Each name stands for a flat space through zero: a line, a plane or more. A row that begins with a name and a colon came from that space; any other row is followed by the name of the space it lies nearest, among the names in its block.
todog_fet: [ 336 -140  347  470 -244  -61 -387  455  -21  308  116 -252 -108  438
  118  342  546 -237  -43   66 -348   62  -53 -152  454  212 -165   11]
lub_kuzu: [-145    5 -158  -16  170  -26  -14  -32  194 -304   78  219    5 -229
  -90  -85  -32  142 -159 -141   51   58  -43  140 -109   64  -24   37]
sas_nasul: [  64   52   33  136  158   21 -264  229  242   -6  225  124   -6  -92
  -96   59   -7  200 -274 -114  -87   72  -98   76 -123  189  166 -313]
nute_bilas: [  56  -30   26    6   58   75   52   21  -46  -40  -62  -28   54 -230
 -105 -258  -71  -15  189  -15  -41    4  -62  -59  -71   19  -84  -80]
ginab_daz: [ 194   19   69   37  137   10  -89  141  -88  119    9   -9 -113  137
 -136  250  263   68 -251   13   84  175  -24   81 -167  -79 -161  142]
ruzul_reliz: [ -84    2 -100   -9   55   64  -13  -32  123 -154   61   18  -32 -245
   40 -177 -103   74  -55  -66   96  -60   -4   17 -121   97   55  -70]
todog_fet: [ -71 -100   37   42   58  -43   -8  -53  -88 -353 -224  215  117 -429
 -474 -246   97   61   38 -334  -80  118 -147  393  -69   10 -291  -98]
nute_bilas: [   5  174    3  -52  242   25  -95   57  101 -150  -44  133  -96 -129
  -89  -93   -3  257  -92   90   69 -158  -95  108 -298 -116  -24  -62]
lub_kuzu: [-157  142  131    0  -21  174   79   52 -156   51  -21  -76  236 -148
 -166  -62   16  129  -13 -189  -15   37 -142  140 -300   79 -117 -198]
todog_fet: [ -88   24   31  -41  -22   28  145 -142  -93 -193 -165  -10   49 -159
 -139 -122  121  153  -53  -70   49  -11  -50  156 -174  -35 -130   41]
lub_kuzu: [  85  -40  -80  -89   14  -20 -204  117   41  -62  -33   40 -195   16
  121 -108 -117 -165  154  221   -7 -182   50 -171   66 -212   98  -30]
ginab_daz: [  15  -71  -14  -45   84  -12   45 -137  -33 -195 -118  165   41 -373
 -269 -228 -117  -67  125 -222   36   51  -82   98   62   64 -126  -82]
todog_fet: [-112 -157 -155 -103   28  114  252 -193 -112 -306 -193   -9   91 -583
 -249 -633 -236  -29  341 -150   32  -40  -86  162 -173   20 -160  -37]
ruzul_reliz: [  98   10  -46  -39   71  -35  326 -202  -62  -45 -166 -110   13 -115
    9 -301  -62  139  363  219   82  -96   79 -108   -2 -116  -98  235]
nute_bilas: [ 148 -157  121  -82 -318    5   52 -181 -321  -17 -395 -234 -150  -94
   48 -318  -20 -364  474  163   12 -303   54 -153  278 -184 -108   11]
ruzul_reliz: [  80  115   50   -4  147  -26 -172  179   43  114   83  106  -36  185
  -28  269   80   83 -188   58    2   83   -5  -13 -106 -109   25  -26]
todog_fet: [ 244  -68   70  350   83 -105 -504  485  288  139  314   59 -154  230
   56  295  228    8 -237   20 -209  105   -8  -15  207  164   83 -119]
todog_fet: [  31   22  123  107 -148   74 -223  219  -44  210  221  -96  -27  261
   60  375  193 -151 -273 -133  -28   85  -77  -43  113  190   22  -84]
ginab_daz: [ -57  172   83  -16   98  -49 -188    1   89  -55  -48  188   10 -129
   27   96  -71   29  -27  -87  119  -82   52  -35   22  -55   -4 -151]
ginab_daz: [  58   78   47   43  -14   70 -100   94  -88  -32   56  -66  -41 -125
 -111   60  139   78  -83 -124  198    8  -22   40  -63   52 -112  -21]
ruzul_reliz: [  -8   37 -148  -29  167  -55  -90   15  154 -249   18  178  -58 -315
  -78 -282 -219   84  230    9   88 -161    6   22   41  -51   18  -55]
lub_kuzu: [   8  -25 -224   39  154  -51 -482  324  285 -265  246  257 -210 -225
   -3 -104 -181  -87   45  -39   56 -142   -5   -3  134  -14  107 -146]
ginab_daz: [ -22 -109  270  224 -175  158  172    5 -184  194   38 -209  246   39
  -72  178  363 -192 -199 -353 -170  366 -163  -35   64  423 -319   53]
ginab_daz: [ 112  102  113  344  157  -47 -322  436  232   43  310   32  -41  267
   17  481  537  305 -526  -40  -62  262  -18   50  -99  145 -119  111]
ruzul_reliz: [ 295   97  -90  -45  481 -203 -323  173  288 -219   -9  440 -238 -176
 -107 -107 -168   53  224  236   45 -108   31 -211  145 -283  -10   21]
sas_nasul: [  96   -3   27   27 -102   57   58   48  -65  129   25 -212   14   32
  158  -89  -24  -49  218  155   24  -47   89 -273   72  -15   43   15]
nute_bilas: [  -7  -89  126  184  -70  114  102  165  -85   69   66 -183  154  140
  -38  123  408   40 -236  -80 -206  318  -98   -7 -163  158 -215  130]
sas_nasul: [ 280  -78   68  197   91 -103 -400  342  171  -80  131  123 -202   92
  -48  136  251  -70 -102   70 -156   52  -55 -136  246   26  -35  -19]
lub_kuzu: [ 159  -74  -23  211  -17   39 -230  301  126   48  243 -116  -48  -95
   76  -60   34  -22   67   -3  -15   49   49 -182  127  164   55 -105]
ruzul_reliz: [  59 -142   90  151    8   78   84   70  -75   82   43  -80  106   -3
 -210   80  261   34 -269 -213 -141  342 -123  176 -153  213 -169   24]
nute_bilas: [ 223  105 -168 -241  113 -147 -150  -50  174  105   16   86 -323  179
  395  -40 -447 -143  368  534  189 -393  254 -503  289 -360  401   24]
ginab_daz: [  78   40  113  107  106  -57   75  -15  109  217  158   85  172  156
  -58  297   52  118 -233 -134 -102  310  -13  -48   67  216   78  -62]
ginab_daz: [  -8  125  117  -88   23  -27  134 -130 -128   15 -210   -2   17  134
  -54   90  135  154  -60  111   22  -50  -13   83 -166 -189  -85   90]
sas_nasul: [ 244    6   22  187  202  -64  -46  202  193   76  187  -13 -117  266
   33  180  281  215 -208  204 -120  126  -43  -85  -12   70  -20  209]
lub_kuzu: [-103   50   83    4 -126   31  222 -195 -116  162   21  -84  216    1
    8  143  -29  -28   -8 -221   99  143   45  -22   98  185  -31    1]
lub_kuzu: [-189    5  -57  -68 -139   79  102  -18  -53   98  130  -65  165  100
   11   67 -118    2  -81 -107  -54   69  -33   76  -79   92  161 -122]
lub_kuzu: [-166  173  196   68   80  149  286 -120  -63  154  -10  -56  388 -179
 -116   24   25  253 -133 -282    0  242  -78   78 -327  241 -130 -149]
ginab_daz: [-196   32 -196 -183  -83   68   42 -119  -22  -87    0  -22   21 -268
   86 -305 -430  -66  298  -17  186 -247   83    5  -30  -67  174 -154]
todog_fet: [ 190  -94    1   25  -54  -78 -124   39   52  -74  -54  -35 -239   99
  187  -63   74 -212  173  253  -42 -173   50 -291  309  -89   -1  146]
nute_bilas: [ 216 -145  -36  -23   76 -197 -209   35   66 -205 -168  225 -209  -50
 -112 -138  -31 -168  222  154 -119 -100   20  -54  301 -223  -12   19]
ruzul_reliz: [  42 -128  148   64 -446  193   88   65 -360  297   -7 -503    1  262
  154   96  249 -266   10   22  -27    5   -7 -111   49  104  -68   55]
ginab_daz: [ 132   64   41   22  132   95 -149  154  -76   13   42   13  -66 -212
 -284  -65    5  104  -41 -131  115  -16 -139  189 -191   43  -96 -160]
nute_bilas: [ 179   -9 -311  -23  298 -168 -326  192  384 -152  276  271 -351   25
  117   -7 -229    9   45  239  109 -168   79 -120  210 -102  227  106]
ruzul_reliz: [ -22  -98  116  348  -98  165 -317  452   55  134  398 -100  172  -53
 -155  277  308    9 -471 -473 -141  425 -131  156  -97  464  -58 -291]
ginab_daz: [  25  224  -42  100  367  -60  -30  132  323    2  262  193   57   44
   51  168   12  353 -159   59   42  106    6 -102 -105   81   34   83]
sas_nasul: [ 181   51   15  127  206  -64 -113  224  141   -4  190  101  -40  151
 -160  210  236  272 -260   43  -75  186  -76   47  -75   36   -4   57]
ruzul_reliz: [   9   87  129  -57   60   -5  208 -137  -64  132 -160  -41  104  167
   99  171  146  133 -153  127    5  167  105 -134 -211 -148  -42  123]
ruzul_reliz: [ 176  147  200  -43   30  -86  241 -264  -99  147 -277 -112  -79  230
  155  106  161  116   80  308   93 -139   95 -192   40 -175  -89  252]
lub_kuzu: [ 118   -5   -7  228  183   -2 -469  480  317   96  320   72 -194  239
   82  269  191  132 -455   77 -179   65  -73  103 -171   90  144 -133]
ruzul_reliz: [ -13  -22   97   17 -116   51  -68  -18 -113  -34  -90  -42  -20 -116
  -19  -42   49 -192   71 -122   34  -70  -49  -20  111   60 -135  -48]
todog_fet: [ 168 -120   14   60 -101  -96   22   23  -78  155    7 -110 -101  334
   72  242  214 -107  -55  127  -31  119   95  -63  199  -58  -35  255]
nute_bilas: [-150  -18   54 -195 -137   70  570 -512 -299  -39 -342 -105  304 -324
 -176 -374 -227    8  348 -146   62   21   -3   40  -65   11  -95  -28]
lub_kuzu: [ 134    2 -118  132  193 -108  184   22  246  174  374   44   80  252
  158  263   18   64  -29   60   -2  305   90 -322  296  236   47  342]
ginab_daz: [ 205   35  190   67 -120  -41 -181  172 -156  131  -85 -174 -291  567
   86  474  589   26 -389  263  -10  -45  -17   44  -50 -205 -131  278]
todog_fet: [  -5   57   92  -18   63   25  366 -292 -167  -96 -254  -57  119 -239
 -279 -221   87  278   69  -95   85    4  -91  260 -215   29 -231   93]
lub_kuzu: [   1   68   46  -18   58  -28  293 -187  -26  150   33  -10  126  183
   71  213   66   16  -45   -6   47  182   31 -156   90   88  -87  260]
nute_bilas: [ 164  -41   23  109  176    3 -188  215  100  -76   -2   47 -130  -78
  -79  -81  143   84  -78   87  -81   24  -56   25 -142  -48  -88  -11]
ginab_daz: [ -20 -131   -7   78 -183  166  252  -14  -84   28  103 -290   76   -2
   96 -258   35 -172  222   23 -159  -34 -154 -191  128  282  -82  118]
todog_fet: [ -23   23  -66  -12  180   95 -119  158   23    1   82   77   18 -200
 -140  -41  -77   67 -113 -132   79  117  -37  139 -297   -7  -47 -114]
lub_kuzu: [ 242   14  206  203  116 -115 -390  230  114  140    9  133 -160  145
  -73  272  191  -30 -193  -22 -117    9  -53   92  137   37  -45 -135]
ruzul_reliz: [-115  115  -64 -280  -15  -86  195 -300  -30 -174 -262   56 -159  235
  195  -34  -35   38   64  371   48 -340   29  -62  -38 -348   68  256]
lub_kuzu: [ 114  -57   81   68  -32   12 -236  229  -17   -4   12  -10 -113  128
  -69   99  210  -33 -170   48 -143   21  -85   43  -45  -49   -9  -83]
sas_nasul: [ -60  148   46 -273  121  -60  299 -383  -93  -30 -332  138   56  -18
  -38 -109 -206   88  157  155   56 -144   11   -7 -126 -263   15   41]
sas_nasul: [ 205 -135  -61  209  -81  -98 -275  297  210  194  289 -132 -274  496
  329  300  199 -117 -172  271 -143  -26   83 -160  285   71  181  172]
sas_nasul: [ 120   54   97   52  274 -153 -302  164  298  -82    4  360  -86  113
    9  147   37    7 -150  122 -253   24  -65 -135   92  -87   73 -122]
ginab_daz: [ -41  201   34   16   98  -38  128 -101   76  -21  -20  -14   20   57
   41   50   74  362  -86  105  104 -112   23   85 -163  -27   14   82]
ruzul_reliz: [-128   -1   68    2 -220   30 -121   54 -168   81  -39  -59   74   34
 -102   95   -3  -65  -39 -181  -14  -43  -22  265  -20   -6   25 -214]
nute_bilas: [ 306    3  -21   15  211 -159 -601  354  152 -122  -36  241 -418   65
  -98  132  112   57 -174  228   33 -145   51   97  -44 -363   87 -117]
sas_nasul: [ 121 -165 -128  -28  222  -65    0  -29  164 -272 -104  172 -139 -217
  -73 -291  -31    4   37  124  -96   47  -12  -49  -55 -101  -34   93]
nute_bilas: [ 301   90   35   88  178 -176  -52  -33  204  230  139   55 -217  311
  230  299   13  -18   11  232  107  -68  105 -284  379   58   71  247]
sas_nasul: [  54   58   93  226  -25  -31  335 -138   77  321  197 -232  168  266
  269  314  207  142 -110  -12   79  252  148 -229  181  326  -59  329]
todog_fet: [ 135   60   41 -148   67  -51  303 -320 -137  -19 -275  -19  -26 -116
  -64 -248 -140   30  373  177  115 -176   20 -115   82 -149  -84  139]
todog_fet: [-113  292   58   -2  435  113  100   29   64  -29   -5  168  222 -319
 -309   -2   23  573 -312 -202  159  209  -91  332 -718   -5 -160 -129]
sas_nasul: [  -1    8  255  110  -87   73  177  -44 -245  166 -180 -151  263  -58
 -165   57  229   64  -27 -190  -58  251   -9   88 -155   59 -249  -44]
sas_nasul: [ -67   -2  122   99  -96  116  -90  212 -134  162   75  -83  191    8
 -119   95   80  -62  -51 -207 -120  168  -84   94 -102  104  -87 -191]
lub_kuzu: [  -3  165  217  -16  130  -19   36  -62  -94   59 -196   76  -13  225
 -114  334  349  201 -397    2    5   79  -91  227 -303 -127 -209  127]
ginab_daz: [ 119  -10  133   56   -7  120 -144  291 -168  295   69 -140  -46  314
  -47  292  258  -93 -245   31 -102  159 -105   52 -209  -38 -113   20]
sas_nasul: [-285   -6 -164  -51  -76  104  218 -103  -35   -5  134  -73  189 -109
   69  -54 -153  -34   33 -195  116   92   33   63  -77  146  -22   88]
ginab_daz: [ -38   -2  190  122  -55   76  275  -72 -165   98  -49 -133  257   43
 -145  138  325  116 -184 -201  -84  326  -79   73 -134  183 -253  113]
sas_nasul: [ -56 -165   31   10 -230  134  126  -63 -211   34   -9 -184   62  -50
  -57  -46   88 -256  -10 -206  -29  111  -93   26   66  193 -133   35]
nute_bilas: [ -50  161 -134   16  177   34   69  102  232   63  387   42  110  101
   96  168  -76  285 -189   17   72  149   15 -153 -109  158  199   27]
sas_nasul: [  44   13   95  139  -17  -82 -406  225   95 -202  -27   97 -267  157
  -56  227  406   88 -390   14  -70 -134 -103  268  -29  -59  -81   -4]
ruzul_reliz: [ -41   83   50    1  -32   92  225  -87 -105   94  -26 -157  211 -169
   68 -113  -66   61  209  -37  131   83  109 -209  -65   36  -74   11]
sas_nasul: [ 113 -200 -158   88  -65   52  103   82   10  191  213 -218  -18   50
  142 -105 -110 -180  193   64  -17  111   79 -173  162  156   54  148]
todog_fet: [ -19   50  -15   71  229  -75   56  -38  202  -45   21  149   12   22
  -62   14   25  259 -169   17  -95   32  -67  201 -147   59    3   45]
ruzul_reliz: [ -30   19  112  110  -38   28   38   59  -41   69   63  -42  126  106
  -82  186  221   80 -199 -138  -84  182  -72   83  -47  138  -96   12]
todog_fet: [  51   46   -7   -7  159  -82 -102  -27  127  -72    9  205  -83  -59
 -140    3  -90   76  -58  -48  -11  -83  -94  157   43   36   47  -91]
lub_kuzu: [ 146   64  195   19    2  -55 -364  143  -54  -58 -208   94 -178  -19
 -104   74  155  -15  -72   49   -7 -163  -23   79  -24 -211  -52 -206]
nute_bilas: [  47   82   13   17  142   20 -238  182  106   93  135  107  -44    5
   25  170  -44    2 -162  -41   58   62   17  -51  -83   -2   65 -134]
todog_fet: [-116   57  -41  -55  153  -23  367 -321   30  -71  -98   78  142 -154
  -74 -113  -85  181   20  -86   79   68  -12  116 -112   78 -106  165]
todog_fet: [   7  -35  -93 -101  -58  -17  223 -252  -37  -23 -149 -115  -46 -133
  142 -310 -240  -40  356  170  116 -217  121 -116   89  -81   65   86]
lub_kuzu: [  74  -16  120   77   89   -2  -91  120  -14  234   13   57   84   91
 -116  161   12  -24 -118  -95 -142  185  -46  113  -82   37  -17 -146]
nute_bilas: [ -69   64 -163 -162  165   60  359 -245   -3 -163 -105  -46  -49 -137
    7 -313 -106  217  118  187  141 -156  -40   52 -281  -95  -65  263]
ruzul_reliz: [ 123 -217   27  115 -119  117  -78  158 -139  -40    0 -159  -38 -198
 -120 -199  130 -235  108 -122  -69   99  -81  -39   64  126 -187  -19]
nute_bilas: [  64 -111  155  188  -25   46   -7   60  -49  -32  -67  -73   34  -80
 -115    7  320  -18 -163 -157 -117  183  -92   84  -44  166 -247   40]
nute_bilas: [-189  -83  -71  -32 -120   27   12 -108  -51 -175  -13   41   51 -172
 -118   26   46  -14 -227 -296   97  116    0  247  -72   92  -32  -42]
[  62 -155    1  234 -105  117  -26  170    8  -48  139 -207   88 -302
  -81 -255   89   32   77 -177  -49  130  -25  -10    3  282  -69 -124] => lub_kuzu
[   3  -13  -80  -73  100   -8  -55   32   22  -99  -43   96  -41 -108
 -114 -104  -79   85  -21   25   11   -5   -5  117 -169 -131   43  -70] => ruzul_reliz
[ 121 -117  -68  104 -148   60  273 -119   -4   61   64 -369 -115   42
  355 -226   49 -152  321  239   79 -146   86 -385  282  180  -75  377] => lub_kuzu
[ -33    6   55 -155   -4   33  128 -169 -187 -159 -284   53   71 -247
 -225 -225  -47   25  122  -52   26  -22  -47   86 -161 -167 -102  -93] => nute_bilas
[-129  -98 -246  -88  -44  -98  170 -205  156 -335   13   94    4 -176
  105 -317 -222  -31  281   76   -2 -125   75 -140  255    0  120  126] => ginab_daz
[ 103   42   28  -37   86 -111 -155   30  106  111  -11  149  -56   93
  108   76 -189 -124  139  129  -43  -77   82 -188  203 -115  141 -101] => nute_bilas
[  14  -95  102   96 -257   80 -141   97 -182   74  -27 -202  -77   41
   -1   69  189 -198  -56 -121   13  -49  -39  106   77   90 -109  -41] => todog_fet
[ -95  -76 -102   48   11  162  231  -14  -40 -168    2 -149  163 -446
 -113 -539 -133   83  325  -88  -19  -16  -83   28 -172  149 -135  -29] => lub_kuzu
[   6  -47   75  -58 -248   76  171  -70 -209  337  -28 -301  -25  444
  230  196   83 -188  -38  179  -68  -34   17  -98   21  -23   65  139] => lub_kuzu
[  88   12    3   46  155  -53    9   64   80    3   51  109  129  -91
 -150   27    2  211  -65  -46  -33  250   61  -18 -100  -21   47  -92] => sas_nasul
[ 107   -2  172  -30   46  -38  -25  -59 -107   11 -231   83  -47   36
 -131   43  118  -84  -20   15  -87   -4  -85   42    4 -105 -145   -7] => ginab_daz
[   3  -69   36   -9 -116  120  394  -96 -249  217   33 -261  140  238
    7   81  166 -118   43    5  -55  201  -83  -95    3  126 -195  324] => sas_nasul
[-186  -69   53 -120 -367  116  360 -295 -406   44 -274 -316  142  -28
   -1 -135   47 -122  169  -78   94  -52   41  118  -73  -54 -144  103] => todog_fet
[ -65  -65  -16   55   72   28   71    5  -10  -89    1   65  141 -194
 -113  -36   71  -26  -32 -203   -2  250   -2   24  -55   82 -196   74] => ginab_daz
[  63  -62 -113   -1  131   16  285 -156   74   65   40  -76  -21  -28
  125 -183 -128  -28  183  128   27    4   14 -147   47  106  -45  263] => sas_nasul
[ 173  -28  -45  162  262  -83 -519  438  212 -166  154  270 -179 -114
 -350   61  130  234 -294  -92  -97   73 -119  372 -179  -48   25 -246] => ruzul_reliz
[  19   22   27   55  -42  -14  -43   67   53  164  162  -26   50  168
  255  255   26 -203   12    1   42  137  129 -367  260   80    5  113] => todog_fet
